Here is a tiny trained network, its code and every weight. The questions are about switching its units off for an input and a class, where a switched-off unit gives its printed mean instead of its output.

import numpy as np


def w(rows, s, z=0):
    codes = np.array(rows[::2]) - 128.0
    scale = np.full(codes.shape[1], s)
    scale[-1] = z or s
    return codes * scale


def f(y):
    return np.maximum(y, 0)


def log_softmax(a):
    a = a - a.max(-1, keepdims=True)
    return a - np.log(np.exp(a).sum(-1, keepdims=True))


def net(x, mask):
    res = np.array(x, float).reshape(1, 7) / 4 @ E
    y = f(res @ A[0][:, :-1].T + A[0][:, -1])
    res = res + np.where(mask, y, B[0][:, -1]) @ B[0][:, :-1]
    return log_softmax(res[-1] @ U[:, :-1].T + U[:, -1])


A, B = {}, {}
E = w([
[116,58,249,30,94,147],'x0',
[146,147,137,116,139,126],'x1',
[136,149,140,122,142,113],'x2',
[173,39,164,204,220,119],'x3',
[117,71,49,28,185,91],'x4',
[66,144,142,95,222,255],'x5',
[167,113,115,113,112,174],'x6',
],0.0073)
A[0] = w([
[154,132,200,254,57,198,198],'n1',
[230,166,6,201,117,151,57],'n2',
[196,58,102,105,89,29,141],'n3',
[69,112,137,112,153,212,185],'n4',
[165,65,148,178,187,96,61],'n5',
[118,117,180,160,210,63,157],'n6',
[116,86,153,183,179,90,46],'n7',
[89,157,159,167,116,219,187],'n8',
[30,146,200,112,167,248,181],'n9',
[207,81,180,158,173,123,109],'n10',
[67,139,108,66,213,162,125],'n11',
[91,166,58,137,136,99,118],'n12',
[55,185,98,154,210,168,111],'n13',
[38,87,249,64,91,116,5],'n14',
[78,212,78,86,88,134,132],'n15',
[232,90,101,194,181,166,153],'n16',
[206,117,148,139,152,147,161],'n17',
[124,73,105,138,84,56,164],'n18',
[189,119,117,146,85,9,30],'n19',
[215,104,139,173,11,100,86],'n20',
[176,70,106,131,194,110,127],'n21',
[173,158,145,156,88,73,66],'n22',
[140,202,119,29,49,115,163],'n23',
[140,82,86,116,90,105,172],'n24',
[149,208,57,196,178,59,9],'n25',
[59,140,170,164,185,172,159],'n26',
[106,219,62,115,106,130,104],'n27',
[141,176,182,202,95,167,193],'n28',
[99,145,214,63,126,103,86],'n29',
[126,64,44,45,204,80,247],'n30',
[168,121,142,176,218,107,62],'n31',
[172,147,108,134,48,61,60],'n32',
[182,176,22,202,177,118,144],'n33',
[195,76,164,59,117,152,96],'n34',
[165,22,132,168,182,146,93],'n35',
[83,85,24,98,165,105,136],'n36',
[149,58,44,64,139,117,203],'n37',
[145,57,241,68,99,104,69],'n38',
[129,82,163,122,66,59,87],'n39',
],0.0072,0.0018)
B[0] = w([
[111,213,211,103,121,32,253],'n1',
[130,80,195,196,143,182,233],'n2',
[158,177,103,132,211,111,205],'n3',
[188,158,68,126,190,101,205],'n4',
[111,105,30,69,49,136,183],'n5',
[76,92,102,94,89,113,182],'n6',
[128,106,74,62,62,142,169],'n7',
[153,172,118,90,156,52,203],'n8',
[168,155,59,129,170,110,250],'n9',
[93,91,57,88,93,125,188],'n10',
[199,169,110,116,167,99,205],'n11',
[91,110,154,122,121,180,185],'n12',
[189,111,85,159,179,169,205],'n13',
[139,37,145,167,142,242,222],'n14',
[107,86,93,55,73,135,200],'n15',
[89,135,114,90,65,138,205],'n16',
[91,107,93,106,98,104,165],'n17',
[127,152,90,141,189,120,185],'n18',
[153,117,44,126,180,150,202],'n19',
[183,183,55,124,182,124,215],'n20',
[94,98,129,108,74,98,177],'n21',
[160,131,112,111,177,125,179],'n22',
[76,74,80,83,102,123,207],'n23',
[147,157,130,134,159,96,166],'n24',
[128,107,166,171,129,227,221],'n25',
[158,141,72,117,136,99,196],'n26',
[107,46,130,70,76,191,196],'n27',
[116,186,219,64,109,12,215],'n28',
[110,71,132,185,121,180,189],'n29',
[113,181,254,144,128,15,227],'n30',
[101,63,66,61,81,139,179],'n31',
[182,124,78,131,145,127,194],'n32',
[104,68,227,186,99,212,243],'n33',
[103,89,185,188,120,153,186],'n34',
[120,106,80,58,92,93,194],'n35',
[131,168,215,124,154,118,197],'n36',
[122,164,244,124,118,67,197],'n37',
[130,76,181,237,143,239,222],'n38',
[168,149,59,175,158,156,183],'n39',
],0.0056,0.0071)
U = w([
[214,180,43,155,251,122,74],'0',
[78,85,202,226,127,234,81],'1',
[19,113,56,41,2,118,80],'2',
[100,210,250,125,142,13,92],'3',
[109,153,128,138,140,106,254],'4',
],0.0087,0.0072)

Each question gives the input, the list of numbers given to net, and the class t.
The units are the neurons (one row each of A and B). Each row of codes is followed by its name. A weight is (code - 128) times the scale printed after its matrix; where a second scale follows, it is the last column's (A, B and U).
mask holds one flag per neuron, in row order. A switched-off neuron (its flag False) gives its mean, the last column of its row in B, instead of its output. The means were averaged over made-up inputs and are rounded, as every weight is.
A unit's drop is (log p(t) with every unit on - log p(t) with that unit switched off) / (log p(t) with every unit on - log p(t) with every unit switched off).
The circuit of an input: a set's keep is (log p(t) with only the set's units on - log p(t) with every unit switched off) / (log p(t) with every unit on - log p(t) with every unit switched off). Starting from the 12 units with the biggest drops (on a tie, the unit counted first), units are removed one at a time, each time the one whose removal leaves the highest keep (on an exact tie, the one counted first), for as long as the keep stays at least 0.8.
units of the circuit, in order: the units of the circuit, biggest drop first
top k neurons: the k neurons with the biggest drops, biggest first
drop when u is switched off: that unit's drop, to one decimal
input [0,5,-1,1,-8,-4,7], class 3: units of the circuit, in order	[n1]
input [4,-4,0,-7,2,8,2], class 0: units of the circuit, in order	[n9, n4]
input [-6,-7,-2,-1,8,5,-3], class 3: units of the circuit, in order	[n30, n37]
input [7,2,8,-7,-3,0,6], class 1: units of the circuit, in order	[n38, n14]
input [-6,-6,6,-7,-6,2,-5], class 2: top 2 neurons	[n15, n27]
input [-8,-1,7,3,8,-4,-4], class 1: units of the circuit, in order	[n33, n25]
input [-8,7,-2,6,-4,-3,1], class 1: top 3 neurons	[n33, n2, n25]
input [0,4,0,3,8,7,6], class 3: top 3 neurons	[n30, n37, n36]
input [-5,-5,-8,2,-7,8,1], class 0: top 2 neurons	[n13, n9]
input [8,6,2,-3,8,7,-4], class 1: top 2 neurons	[n14, n38]
input [6,4,7,4,-4,-3,0], class 1: top 2 neurons	[n38, n14]
input [8,2,6,-8,-1,6,-5], class 1: top 3 neurons	[n14, n38, n29]
input [3,8,-1,5,0,-5,1], class 0: top 2 neurons	[n3, n20]
input [5,2,-3,8,4,8,-8], class 0: units of the circuit, in order	[n9]
input [6,-7,-2,3,-8,1,-1], class 3: drop when n26 is switched off	0.0
input [-4,-2,1,7,3,6,7], class 2: drop when n16 is switched off	0.2
input [-8,8,-8,3,0,-5,-5], class 1: drop when n25 is switched off	0.1
input [-1,-5,-2,-8,0,-8,-6], class 0: drop when n22 is switched off	0.1
